Here is a tiny trained network, its code and every weight. The questions are about switching its units off for an input and a class, where a switched-off unit gives its printed mean instead of its output.

import numpy as np


def w(rows, s, z=0):
    codes = np.array(rows[::2]) - 128.0
    scale = np.full(codes.shape[1], s)
    scale[-1] = z or s
    return codes * scale


def norm(h):
    return h / np.sqrt((h * h).mean(-1, keepdims=True) + 1e-5)


def f(y):
    return y / 2 * (1 + np.tanh(0.7978845608 * (y + 0.044715 * y**3)))


def log_softmax(a):
    a = a - a.max(-1, keepdims=True)
    return a - np.log(np.exp(a).sum(-1, keepdims=True))


def net(x, mask):
    res = np.array(x, float).reshape(1, 5) / 4 @ E
    u = 0
    for l in range(2):
        y = f(norm(res) @ A[l][:, :-1].T + A[l][:, -1])
        res = res + np.where(mask[u : u + 12], y, B[l][:, -1]) @ B[l][:, :-1]
        u += 12
    return log_softmax(norm(res)[-1] @ U[:, :-1].T + U[:, -1])


A, B = {}, {}
E = w([
[194,51,88,194,1],'x0',
[82,198,50,204,211],'x1',
[64,110,219,224,65],'x2',
[26,82,20,115,53],'x3',
[77,222,148,60,54],'x4',
],0.0061)
A[0] = w([
[132,185,2,80,130,44],'L0N0',
[134,143,123,118,110,145],'L0N1',
[177,103,179,195,33,62],'L0N2',
[193,188,144,66,151,2],'L0N3',
[127,109,104,161,142,166],'L0N4',
[104,118,101,212,144,132],'L0N5',
[38,121,167,131,239,21],'L0N6',
[41,254,144,20,104,40],'L0N7',
[136,220,172,7,110,62],'L0N8',
[39,31,26,72,68,64],'L0N9',
[156,139,154,165,212,83],'L0N10',
[33,197,129,14,167,39],'L0N11',
],0.0095,0.0045)
B[0] = w([
[111,182,114,255,116,203],'L0N0',
[109,141,99,119,133,140],'L0N1',
[170,155,163,163,64,210],'L0N2',
[213,119,159,109,145,154],'L0N3',
[136,179,156,136,138,171],'L0N4',
[150,99,204,41,122,195],'L0N5',
[147,175,78,70,146,187],'L0N6',
[7,254,251,154,84,253],'L0N7',
[109,135,250,14,146,216],'L0N8',
[44,27,122,134,158,253],'L0N9',
[113,142,90,47,175,176],'L0N10',
[112,131,157,167,6,241],'L0N11',
],0.0095,0.0046)
A[1] = w([
[207,151,79,108,144,182],'L1N0',
[221,99,62,175,137,2],'L1N1',
[58,140,83,158,71,54],'L1N2',
[63,32,97,93,165,106],'L1N3',
[129,174,143,77,217,96],'L1N4',
[185,120,173,151,85,108],'L1N5',
[195,128,96,101,118,138],'L1N6',
[133,103,192,168,76,26],'L1N7',
[165,114,177,198,63,62],'L1N8',
[91,200,97,144,157,84],'L1N9',
[182,158,122,125,124,68],'L1N10',
[130,155,124,185,251,83],'L1N11',
],0.014,0.0044)
B[1] = w([
[92,161,197,198,168,209],'L1N0',
[140,123,211,150,141,181],'L1N1',
[166,98,164,99,172,231],'L1N2',
[51,78,107,174,151,231],'L1N3',
[178,33,54,10,149,254],'L1N4',
[179,44,83,138,86,228],'L1N5',
[97,158,213,194,130,167],'L1N6',
[159,150,79,123,92,233],'L1N7',
[195,129,15,24,77,253],'L1N8',
[164,208,108,203,115,201],'L1N9',
[123,97,181,254,140,142],'L1N10',
[143,203,8,135,114,223],'L1N11',
],0.0087,0.0048)
U = w([
[36,224,203,138,55,237],'0',
[213,78,87,127,5,223],'1',
[211,92,205,234,152,9],'2',
[186,124,220,40,139,20],'3',
[170,153,32,81,199,165],'4',
[26,25,81,196,99,184],'5',
[141,205,58,233,139,4],'6',
],0.019,0.0031)

Each question gives the input, the list of numbers given to net, and the class t.
The units are the neurons (one row each of A and B). Each row of codes is followed by its name. A weight is (code - 128) times the scale printed after its matrix; where a second scale follows, it is the last column's (A, B and U).
mask holds one flag per neuron, layer by layer. A switched-off neuron (its flag False) gives its mean, the last column of its row in B, instead of its output. The means were averaged over made-up inputs and are rounded, as every weight is.
A unit's drop is (log p(t) with every unit on - log p(t) with that unit switched off) / (log p(t) with every unit on - log p(t) with every unit switched off).
most important unit: the unit with the biggest drop
top k neurons: the k neurons with the biggest drops, biggest first
drop of u: that unit's drop, to one decimal
input [-5,-5,8,3,-7], class 1: most important unit -> L0N9
input [-8,0,-8,2,-2], class 0: top 4 neurons -> (L0N11; L0N7; L0N0; L1N8)
input [-1,3,-1,-8,6], class 3: top 3 neurons -> (L1N4; L0N8; L0N3)
input [-2,8,-4,6,-8], class 6: top 2 neurons -> (L0N0; L0N8)
input [-7,3,-4,1,0], class 0: top 2 neurons -> (L0N11; L0N7)
input [-7,2,1,-6,2], class 3: top 3 neurons -> (L1N4; L0N8; L0N0)
input [6,-4,0,5,1], class 5: top 2 neurons -> (L0N9; L1N3)
input [3,-6,-3,-8,-7], class 2: top 2 neurons -> (L0N7; L0N11)
input [0,5,-1,3,1], class 6: top 3 neurons -> (L0N0; L0N8; L1N9)
input [0,0,1,-8,6], class 3: top 2 neurons -> (L1N4; L0N3)
input [8,6,-3,-7,1], class 2: drop of L0N7 -> 0.2
input [-5,5,-5,7,-7], class 6: drop of L0N7 -> -0.1
input [-5,-1,-8,8,-5], class 5: drop of L0N9 -> 0.4
input [8,8,3,-7,-1], class 1: most important unit -> L1N8
